Here is a tiny trained network, its code and every weight. The questions are about switching its units off for an input and a target symbol, where a switched-off unit gives its printed mean instead of its output.

import numpy as np


def w(rows, s, z=0):
    codes = np.array(rows[::2]) - 128.0
    scale = np.full(codes.shape[1], s)
    scale[-1] = z or s
    return codes * scale


def f(y):
    return np.maximum(y, 0)


def softmax(a):
    e = np.exp(a - a.max(-1, keepdims=True))
    return e / e.sum(-1, keepdims=True)


def log_softmax(a):
    a = a - a.max(-1, keepdims=True)
    return a - np.log(np.exp(a).sum(-1, keepdims=True))


def net(x, mask):
    ids = ['αβγδηθλμσφψω'.index(c) for c in x.split()]
    T = len(ids)
    res = E[ids] + P[:T]
    q, k, v = (res @ M[0].T for M in (Q, K, V))
    z = softmax(np.where(np.tri(T) > 0, q @ k.T / 3**0.5, -1e9)) @ v
    res = res + np.where(mask[0], z, O[0][:, -1]) @ O[0][:, :-1]
    y = f(res @ A[0][:, :-1].T + A[0][:, -1])
    res = res + np.where(mask[1:9], y, B[0][:, -1]) @ B[0][:, :-1]
    return log_softmax(res[-1] @ U[:, :-1].T + U[:, -1])


Q, K, V, O, A, B = {}, {}, {}, {}, {}, {}
E = w([
[108,105,108],'α',
[81,92,107],'β',
[105,116,110],'γ',
[104,114,109],'δ',
[106,111,110],'η',
[116,123,107],'θ',
[70,116,93],'λ',
[91,69,162],'μ',
[191,179,155],'σ',
[135,223,99],'φ',
[254,46,92],'ψ',
[36,108,146],'ω',
],0.021)
P = w([
[182,51,1],'0',
[137,74,14],'1',
[116,87,40],'2',
[96,118,67],'3',
[87,136,101],'4',
[63,164,128],'5',
[49,180,154],'6',
[31,207,178],'7',
],0.0082)
Q[0] = w([
[248,80,214],'h1',
[242,131,143],'h1',
[55,87,53],'h1',
],0.014)
K[0] = w([
[247,75,10],'h1',
[131,36,25],'h1',
[131,207,235],'h1',
],0.011)
V[0] = w([
[71,18,123],'h1',
[104,53,190],'h1',
[254,72,170],'h1',
],0.011)
O[0] = w([
[202,88,187,159],'h1',
[248,13,255,84],'h1',
[111,206,228,2],'h1',
],0.0098,0.0091)
A[0] = w([
[152,161,168,123],'n1',
[247,216,108,143],'n2',
[121,134,10,124],'n3',
[116,87,140,22],'n4',
[167,58,188,104],'n5',
[169,87,76,9],'n6',
[232,138,107,50],'n7',
[183,63,125,254],'n8',
],0.011,0.008)
B[0] = w([
[172,127,92,135],'n1',
[103,124,62,147],'n2',
[195,106,167,250],'n3',
[91,104,43,136],'n4',
[71,139,103,173],'n5',
[84,1,140,151],'n6',
[4,109,110,142],'n7',
[122,165,184,204],'n8',
],0.012,0.026)
U = w([
[126,120,117,216],'α',
[89,87,75,1],'β',
[167,114,158,105],'γ',
[167,105,157,96],'δ',
[156,107,143,106],'η',
[171,117,119,166],'θ',
[201,49,140,2],'λ',
[111,141,199,161],'μ',
[45,177,50,172],'σ',
[131,102,11,219],'φ',
[143,169,151,165],'ψ',
[68,64,33,84],'ω',
],0.012,0.008)

Each question gives the input, a string of symbols that net reads in full, and the target symbol t.
The units are the heads (3 rows each of Q, K, V and O) and the neurons (one row each of A and B). Each row of codes is followed by its name. A weight is (code - 128) times the scale printed after its matrix; where a second scale follows, it is the last column's (O, A, B and U).
mask holds one flag per unit, heads first, then neurons. A switched-off unit (its flag False) gives its mean, the last column of its rows in O or B, instead of its output. The means were averaged over made-up inputs and are rounded, as every weight is.
A unit's drop is (log p(t) with every unit on - log p(t) with that unit switched off) / (log p(t) with every unit on - log p(t) with every unit switched off).
The circuit of an input: a set's keep is (log p(t) with only the set's units on - log p(t) with every unit switched off) / (log p(t) with every unit on - log p(t) with every unit switched off). Starting from all 9 units, units are removed one at a time, each time the one whose removal leaves the highest keep (on an exact tie, the one counted first), for as long as the keep stays at least 0.8.
units of the circuit, in order: the units of the circuit, biggest drop first
unit that matters most: the unit with the biggest drop
k most important neurons: the k neurons with the biggest drops, biggest first
input η φ λ μ φ ω φ, target ω: 2 most important neurons	(n7, n3)
input φ μ μ λ δ η μ γ, target μ: unit that matters most	h1
input ω φ σ, target ω: units of the circuit, in order	(h1, n7, n3)
input δ φ β μ μ γ, target μ: units of the circuit, in order	(h1, n8, n3)
input ω α β φ α, target φ: units of the circuit, in order	(h1, n3)
input δ φ δ φ ω δ, target ω: 3 most important neurons	(n3, n6, n5)
input λ δ α δ φ ω β γ, target ω: units of the circuit, in order	(n3, h1, n6)
input η γ λ α η σ, target σ: units of the circuit, in order	(n3, n2)
input λ λ σ θ μ, target σ: 2 most important neurons	(n3, n8)
input φ φ μ, target φ: units of the circuit, in order	(h1, n8, n3)
input μ σ α δ, target σ: 3 most important neurons	(n3, n8, n6)
input η ω μ μ λ σ φ θ, target φ: units of the circuit, in order	(n8, h1, n3)
input σ θ φ φ γ β, target φ: 3 most important neurons	(n8, n3, n6)
input φ φ γ μ φ, target φ: 2 most important neurons	(n8, n2)
input γ δ φ γ σ θ, target σ: 2 most important neurons	(n8, n6)
input φ γ α β ω σ φ δ, target φ: unit that matters most	n8
input η α γ σ, target σ: units of the circuit, in order	(n3, h1, n7)
input α σ φ φ λ λ μ λ, target μ: 3 most important neurons	(n8, n3, n2)
input δ φ μ ψ, target σ: 3 most important neurons	(n3, n2, n7)
input α β ω μ ω ω δ, target ω: 3 most important neurons	(n3, n5, n6)
input β ω μ λ ω μ, target ω: units of the circuit, in order	(n3)
input φ ψ ψ ω η, target ω: 2 most important neurons	(n3, n7)
input η λ μ θ λ ω α, target ω: 4 most important neurons	(n3, n5, n6, n7)
